Below is a small trained network, with its code and all its weights. Each question gives an input and a class and asks what happens when units are switched off, that is, made to give their printed mean instead of their output.

import numpy as np


def w(rows, s, z=0):
    codes = np.array(rows[::2]) - 128.0
    scale = np.full(codes.shape[1], s)
    scale[-1] = z or s
    return codes * scale


def norm(h):
    return h / np.sqrt((h * h).mean(-1, keepdims=True) + 1e-5)


def f(y):
    return np.maximum(y, 0)


def log_softmax(a):
    a = a - a.max(-1, keepdims=True)
    return a - np.log(np.exp(a).sum(-1, keepdims=True))


def net(x, mask):
    res = np.array(x, float).reshape(1, 4) / 4 @ E
    u = 0
    for l in range(2):
        y = f(norm(res) @ A[l][:, :-1].T + A[l][:, -1])
        res = res + np.where(mask[u : u + 9], y, B[l][:, -1]) @ B[l][:, :-1]
        u += 9
    return log_softmax(norm(res)[-1] @ U[:, :-1].T + U[:, -1])


A, B = {}, {}
E = w([
[154,13,147,214],'x0',
[212,141,220,160],'x1',
[240,86,7,179],'x2',
[2,212,62,194],'x3',
],0.0037)
A[0] = w([
[125,57,127,196,241],'0.n1',
[86,51,83,206,110],'0.n2',
[167,110,67,109,53],'0.n3',
[197,227,126,192,144],'0.n4',
[136,137,129,129,6],'0.n5',
[172,198,201,190,247],'0.n6',
[44,247,92,42,122],'0.n7',
[110,103,254,96,103],'0.n8',
[217,53,81,133,209],'0.n9',
],0.0093,0.002)
B[0] = w([
[152,176,29,140,201],'0.n1',
[19,225,75,255,198],'0.n2',
[154,130,226,136,165],'0.n3',
[3,108,202,92,190],'0.n4',
[179,132,126,129,128],'0.n5',
[25,83,134,69,199],'0.n6',
[114,162,103,217,253],'0.n7',
[157,34,54,136,206],'0.n8',
[140,225,128,132,226],'0.n9',
],0.0078,0.0067)
A[1] = w([
[54,167,82,137,252],'1.n1',
[160,198,125,80,56],'1.n2',
[73,254,82,191,91],'1.n3',
[197,135,78,67,125],'1.n4',
[246,178,138,123,118],'1.n5',
[173,200,158,162,113],'1.n6',
[71,108,105,186,97],'1.n7',
[144,232,155,42,61],'1.n8',
[164,79,169,19,75],'1.n9',
],0.0081,0.0027)
B[1] = w([
[148,150,163,188,225],'1.n1',
[153,141,218,78,141],'1.n2',
[149,106,126,185,245],'1.n3',
[84,143,152,198,143],'1.n4',
[80,178,167,100,151],'1.n5',
[168,61,94,92,156],'1.n6',
[254,162,134,120,181],'1.n7',
[197,140,131,99,149],'1.n8',
[173,110,68,178,145],'1.n9',
],0.0087,0.011)
U = w([
[59,130,184,98,116],'0',
[161,32,94,108,140],'1',
[98,187,28,32,5],'2',
[103,178,63,43,43],'3',
[159,186,131,252,152],'4',
[204,177,183,50,136],'5',
],0.02,0.016)

Each question gives the input, the list of numbers given to net, and the class t.
The units are the neurons (one row each of A and B). Each row of codes is followed by its name. A weight is (code - 128) times the scale printed after its matrix; where a second scale follows, it is the last column's (A, B and U).
mask holds one flag per neuron, layer by layer. A switched-off neuron (its flag False) gives its mean, the last column of its row in B, instead of its output. The means were averaged over made-up inputs and are rounded, as every weight is.
A unit's drop is (log p(t) with every unit on - log p(t) with that unit switched off) / (log p(t) with every unit on - log p(t) with every unit switched off).
The circuit of an input: a set's keep is (log p(t) with only the set's units on - log p(t) with every unit switched off) / (log p(t) with every unit on - log p(t) with every unit switched off). Starting from the 12 units with the biggest drops (on a tie, the unit counted first), units are removed one at a time, each time the one whose removal leaves the highest keep (on an exact tie, the one counted first), for as long as the keep stays at least 0.8.
units of the circuit, in order: the units of the circuit, biggest drop first
unit that matters most: the unit with the biggest drop
top k neurons: the k neurons with the biggest drops, biggest first
k most important neurons of layer l: the k neurons of layer l with the biggest drops, biggest first
drop when u is switched off: that unit's drop, to one decimal
input [2,6,-4,1], class 1: unit that matters most => 0.n8
input [1,8,-1,-1], class 1: top 2 neurons => (0.n8; 0.n2)
input [1,8,4,4], class 0: units of the circuit, in order => (0.n4; 0.n6)
input [-3,8,2,-1], class 0: units of the circuit, in order => (0.n4; 0.n6)
input [-8,-3,3,-5], class 5: units of the circuit, in order => (0.n2; 1.n2)
input [6,3,-7,3], class 1: units of the circuit, in order => (0.n8; 0.n9; 0.n7; 0.n6)
input [2,4,-2,3], class 0: top 2 neurons => (0.n6; 0.n7)
input [-2,8,-3,6], class 0: 3 most important neurons of layer 0 => (0.n6; 0.n4; 0.n2)
input [-1,6,3,-4], class 5: top 2 neurons => (0.n9; 0.n2)
input [-8,4,3,-3], class 5: top 2 neurons => (0.n2; 1.n8)
input [-4,6,6,6], class 0: top 4 neurons => (0.n4; 0.n6; 0.n2; 0.n1)
input [-4,5,0,-4], class 1: top 3 neurons => (0.n2; 1.n9; 0.n8)
input [-7,5,8,-4], class 5: drop when 1.n1 is switched off => 0.0
input [1,4,4,-7], class 5: unit that matters most => 0.n9
input [-6,7,-8,-6], class 1: drop when 0.n8 is switched off => 0.5
input [2,7,-7,-3], class 1: drop when 0.n8 is switched off => 0.1
input [7,6,-8,2], class 1: drop when 0.n8 is switched off => 0.4
